-3	-26	49	25	2	-12
62	19	11	68	16	-14
result: 49

32	-20	-58	18
-63	58	-49	46
13	7	30	-62
result: -49

-5	10	9	-59	1
-3	-3	7	-3	12
result: 9

-17	8	52	41	17	-30	-11
-17	8	11	18	17	-20	-11
result: 52

39	28	9	2	51	10
26	29	7	-11	66	16
-35	38	-11	-27	-17	-8
result: 7

51	27	-62	61
21	-6	-17	22
35	6	-59	59
result: -17

-60	40	-2	28
-42	-13	-47	5
-44	28	-6	19
result: -47
---
[-55  -2  65  36 -63]: 65, 36

[ 8 30 26 70 23]: 70, 30

[ -5 -64  15  -9 -62  28  46]: 46, 28

[[ 68  31 -25 -10]
 [ 69  11 -30 -13]]: 69, 68

[ -6 -13 -14  -7  39   3 -65]: 39, 3

[ 53 -45  -6   4  46]: 53, 46
---
array([[ 73, 142,  50, 179, 141, 169],
       [198,  93,  45, 197, 183, 252]]) -> 179

array([-592,  840,  124, -866, -995,  909,  762]) -> -866

array([7668, 6544, 6745, 3016, 8027, 8379]) -> 3016

array([ 27,  29, -35, -20]) -> -20

array([42,  1, 59, 98]) -> 98

array([ 46, -31,  23, -11, -14]) -> -11
---
-0.16  -0.16   0.10   0.00   0.13  -0.18   0.06 ==> 0.00

-125.480   132.421  -163.726   105.949   -57.494 ==> -57.494

-0.15   0.00  -0.08   0.18   0.07 ==> 0.00

-0.1  -1.3   0.0   1.5   0.5  -0.8  -1.2 ==> -0.1

-1.2   1.2  -0.5   0.6   1.4   1.3  -0.8 ==> 0.6

-0.69  -0.23   1.51   0.32  -0.65
-0.33  -1.42   0.04   0.30   0.32
 0.15  -0.47  -0.40  -0.46  -0.13
==> -0.23

-1.62   1.02  -0.23  -0.43  -0.76 ==> -0.43

-0.05   0.13   0.00   0.14  -0.10 ==> 0.00

-203.60    11.66  -187.73   112.44   -28.71   -56.46   -87.84 ==> -56.46
---
[ 58 -32  -8  55] → 58, 55

[  5 -54  -7 -30   4 -24] → 5, -24

[40 58 19  4 -8 67] → 40, 67

[ 39 -51  60  26] → 39, 26

[[ 27   2 -20 -58  19 -59]
 [ 17   0  20 -28   1   6]] → 27, 6

[20 22 41  4 53 48 55] → 20, 55

[[-17  14 -23 -17  38 -42]
 [-17  14 -23 -56  14 -25]] → -17, -25
---
[ 0.09  0.08  0.09  0.04 -0.18  0.11  0.04] value -0.18
[-0.049 -0.155  0.130 -0.031  0.033] value 0.130
[-0.907  0.393 -1.790  1.215  0.902  1.530  0.346] value 0.902
[ 108.3   10.6 -111.5   61.2   40.1  -20.7   34.7] value 40.1
[-1.43  0.54  0.25  0.94] value 0.54
[ 0.760  1.767 -0.310 -2.030 -1.122 -1.074  0.513] value -1.122
[  94.72  -88.14 -110.80 -141.75] value -88.14
[ 0.515  1.528 -1.398 -0.106] value 1.528
---
[[15  4 15 55  3]
 [ 5  1  5 70  2]
 [ 8  2  8 63  4]] 2

[[ 47 -16  -6  -8  49 -15]
 [ 45   6  34 -32 -14  30]
 [ -1  37   0 -54  32  33]] 30

[[  5  65  -3  43   3  -2  41]
 [-10 -64   4 -51 -39 -41 -44]
 [-37 -27  67 -15 -57 -32 -55]] -44

[[-21 -32  69 -63  26 -33]
 [-11 -50  14   1  15  17]
 [-37 -42 -17 -62  -7 -32]] 17

[[ 43 -21 -22 -45  38]
 [ 62  -8   8   8  27]
 [  6 -45 -38 -58 -54]] 27

[[ -1  24   0  16 -31]
 [  6   7 -49 -14  40]
 [-16 -33  64 -24  19]] 40

[[  2  40 -14  57 -32 -27]
 [ -1 -24  36  -9  51  17]
 [ 16 -14  -7 -15  26  65]] 17
---
-9.106	14.754	-14.930	-8.256	-17.082	-1.032 value -9.106
0.085	-0.194	-0.047	0.120	0.134	-0.015 value 0.085
-0.8	0.5	0.7	-1.3	1.1 value -0.8
-10.4	-6.3	9.0	5.5	-1.7	17.9 value -10.4
8.611	-7.732	-10.810	-4.288	-1.181	13.982 value 8.611
1.03	-0.52	-1.18	-0.31 value 1.03
18.3	13.4	5.4	4.3	15.9	17.0	-12.1 value 18.3
